Here is a tiny trained network, its code and every weight. The questions are about switching its units off for an input and a class, where a switched-off unit gives its printed mean instead of its output.

import numpy as np


def w(rows, s, z=0):
    codes = np.array(rows[::2]) - 128.0
    scale = np.full(codes.shape[1], s)
    scale[-1] = z or s
    return codes * scale


def f(y):
    return np.maximum(y, 0)


def log_softmax(a):
    a = a - a.max(-1, keepdims=True)
    return a - np.log(np.exp(a).sum(-1, keepdims=True))


def net(x, mask):
    res = np.array(x, float).reshape(1, 8) / 4 @ E
    y = f(res @ A[0][:, :-1].T + A[0][:, -1])
    res = res + np.where(mask, y, B[0][:, -1]) @ B[0][:, :-1]
    return log_softmax(res[-1] @ U[:, :-1].T + U[:, -1])


A, B = {}, {}
E = w([
[128,135,128,129,126,127,125,128,131,128,127,133],'x0',
[120,130,131,129,129,126,125,126,131,122,121,130],'x1',
[127,126,127,125,125,129,126,127,125,125,129,129],'x2',
[201,138,168,153,131,131,86,97,130,89,117,78],'x3',
[106,142,117,124,177,107,60,86,122,121,252,135],'x4',
[144,179,145,80,190,63,160,156,66,135,93,129],'x5',
[123,124,135,130,130,126,132,124,131,125,127,124],'x6',
[127,127,126,132,129,129,128,123,123,127,127,127],'x7',
],0.018)
A[0] = w([
[144,137,117,166,46,138,161,189,145,114,69,83,153],'neuron 0',
[64,44,115,193,45,227,131,152,196,135,135,163,16],'neuron 1',
[3,88,71,99,129,144,117,179,146,198,163,205,52],'neuron 2',
[120,136,119,156,109,195,65,104,114,114,178,127,90],'neuron 3',
[160,164,168,50,162,96,103,108,86,137,118,145,4],'neuron 4',
[145,138,159,150,114,84,65,100,129,125,150,76,85],'neuron 5',
[164,157,160,86,226,48,133,149,51,108,115,122,130],'neuron 6',
[73,160,139,80,146,124,75,110,107,143,142,144,43],'neuron 7',
[137,99,161,170,97,161,23,123,158,133,157,104,160],'neuron 8',
[170,135,137,137,109,139,60,58,163,103,187,115,108],'neuron 9',
[192,82,178,154,68,198,157,169,143,129,32,111,42],'neuron 10',
[182,129,141,120,76,172,185,129,168,126,80,118,49],'neuron 11',
[88,132,105,163,86,222,133,104,171,131,132,111,192],'neuron 12',
[146,91,126,179,157,136,68,94,127,74,162,94,89],'neuron 13',
[73,177,112,102,179,103,93,113,104,125,219,149,33],'neuron 14',
[112,138,145,101,157,53,204,191,79,134,79,144,120],'neuron 15',
[248,145,215,138,123,120,80,117,106,86,93,75,10],'neuron 16',
[155,206,159,103,224,66,125,161,78,134,117,91,17],'neuron 17',
[87,151,103,114,191,91,129,137,147,106,184,132,19],'neuron 18',
[139,140,140,122,111,195,173,158,167,117,63,103,201],'neuron 19',
[115,168,61,64,106,108,255,168,69,202,54,143,138],'neuron 20',
[122,129,133,136,112,106,126,143,128,111,140,120,98],'neuron 21',
],0.0096,0.012)
B[0] = w([
[156,88,90,155,108,112,95,72,138,160,204,181,212],'neuron 0',
[229,99,211,117,52,64,143,114,118,254,109,184,205],'neuron 1',
[86,64,87,237,134,140,68,28,183,72,213,142,198],'neuron 2',
[69,172,113,106,157,177,126,169,95,101,129,140,169],'neuron 3',
[36,102,73,168,181,183,105,118,173,79,165,131,156],'neuron 4',
[97,122,135,63,176,144,137,169,132,131,152,119,158],'neuron 5',
[168,76,139,153,40,124,95,63,145,142,135,177,228],'neuron 6',
[123,117,174,120,48,113,125,118,114,167,103,147,149],'neuron 7',
[73,128,108,108,160,148,188,148,126,48,102,71,196],'neuron 8',
[77,173,162,129,242,176,168,190,101,80,92,95,186],'neuron 9',
[66,116,97,199,188,161,122,76,130,20,219,91,212],'neuron 10',
[77,173,89,124,168,166,101,52,108,53,154,108,176],'neuron 11',
[142,90,98,153,125,116,76,100,113,95,183,152,206],'neuron 12',
[68,202,117,89,159,121,169,133,141,131,89,79,171],'neuron 13',
[217,78,133,155,9,98,107,50,113,179,112,180,188],'neuron 14',
[152,158,146,77,147,157,160,199,133,148,38,54,219],'neuron 15',
[205,7,134,169,24,48,119,72,108,194,123,168,180],'neuron 16',
[59,57,63,217,178,139,88,64,175,51,203,143,192],'neuron 17',
[187,103,177,95,75,101,159,119,144,163,124,146,157],'neuron 18',
[185,128,129,119,80,63,94,108,153,204,96,189,218],'neuron 19',
[125,175,207,42,128,140,128,186,90,182,71,100,251],'neuron 20',
[114,105,152,126,127,121,172,116,113,109,110,140,128],'neuron 21',
],0.0087,0.021)
U = w([
[175,107,146,142,84,119,115,120,121,174,129,156,64],'0',
[117,121,101,165,148,141,104,103,137,73,186,145,252],'1',
[116,194,162,107,174,147,136,248,118,113,86,119,43],'2',
],0.014,0.0028)

Each question gives the input, the list of numbers given to net, and the class t.
The units are the neurons (one row each of A and B). Each row of codes is followed by its name. A weight is (code - 128) times the scale printed after its matrix; where a second scale follows, it is the last column's (A, B and U).
mask holds one flag per neuron, in row order. A switched-off neuron (its flag False) gives its mean, the last column of its row in B, instead of its output. The means were averaged over made-up inputs and are rounded, as every weight is.
A unit's drop is (log p(t) with every unit on - log p(t) with that unit switched off) / (log p(t) with every unit on - log p(t) with every unit switched off).
The circuit of an input: a set's keep is (log p(t) with only the set's units on - log p(t) with every unit switched off) / (log p(t) with every unit on - log p(t) with every unit switched off). Starting from the 12 units with the biggest drops (on a tie, the unit counted first), units are removed one at a time, each time the one whose removal leaves the highest keep (on an exact tie, the one counted first), for as long as the keep stays at least 0.8.
circuit, biggest first: the units of the circuit, biggest drop first
top k neurons: the k neurons with the biggest drops, biggest first
drop when u is switched off: that unit's drop, to one decimal
input [5,-2,-4,-6,6,4,0,-6], class 0: top neuron -> (neuron 14)
input [8,0,-3,6,-4,-1,-8,-7], class 1: top 2 neurons -> (neuron 10; neuron 1)
input [-6,2,-1,-6,-6,1,-5,-4], class 2: top 3 neurons -> (neuron 20; neuron 15; neuron 6)
input [-1,0,7,1,-8,-7,-5,-2], class 1: top 3 neurons -> (neuron 10; neuron 11; neuron 12)
input [4,-8,7,2,-6,-5,-1,5], class 1: top 2 neurons -> (neuron 10; neuron 11)
input [8,-2,4,-3,7,2,-2,-7], class 0: top 4 neurons -> (neuron 14; neuron 10; neuron 18; neuron 7)
input [0,5,6,7,-8,-8,-8,-6], class 1: top 2 neurons -> (neuron 10; neuron 11)
input [5,-8,8,1,-6,-8,4,-7], class 1: top 4 neurons -> (neuron 10; neuron 11; neuron 20; neuron 12)
input [-8,0,2,0,8,4,7,4], class 0: top 2 neurons -> (neuron 14; neuron 10)
input [3,-5,-8,-5,0,-8,-1,-5], class 0: top 2 neurons -> (neuron 1; neuron 10)
input [2,2,4,-4,5,1,3,1], class 0: top 3 neurons -> (neuron 14; neuron 10; neuron 17)
input [-7,2,-3,8,-6,-6,-2,1], class 1: drop when neuron 10 is switched off -> 2.0
input [1,7,4,-8,-7,8,-1,-5], class 2: drop when neuron 20 is switched off -> 0.2
input [-4,-6,4,1,2,8,8,-2], class 1: drop when neuron 11 is switched off -> -0.5
input [-4,-1,-1,-5,5,5,6,3], class 0: circuit, biggest first -> (neuron 14)
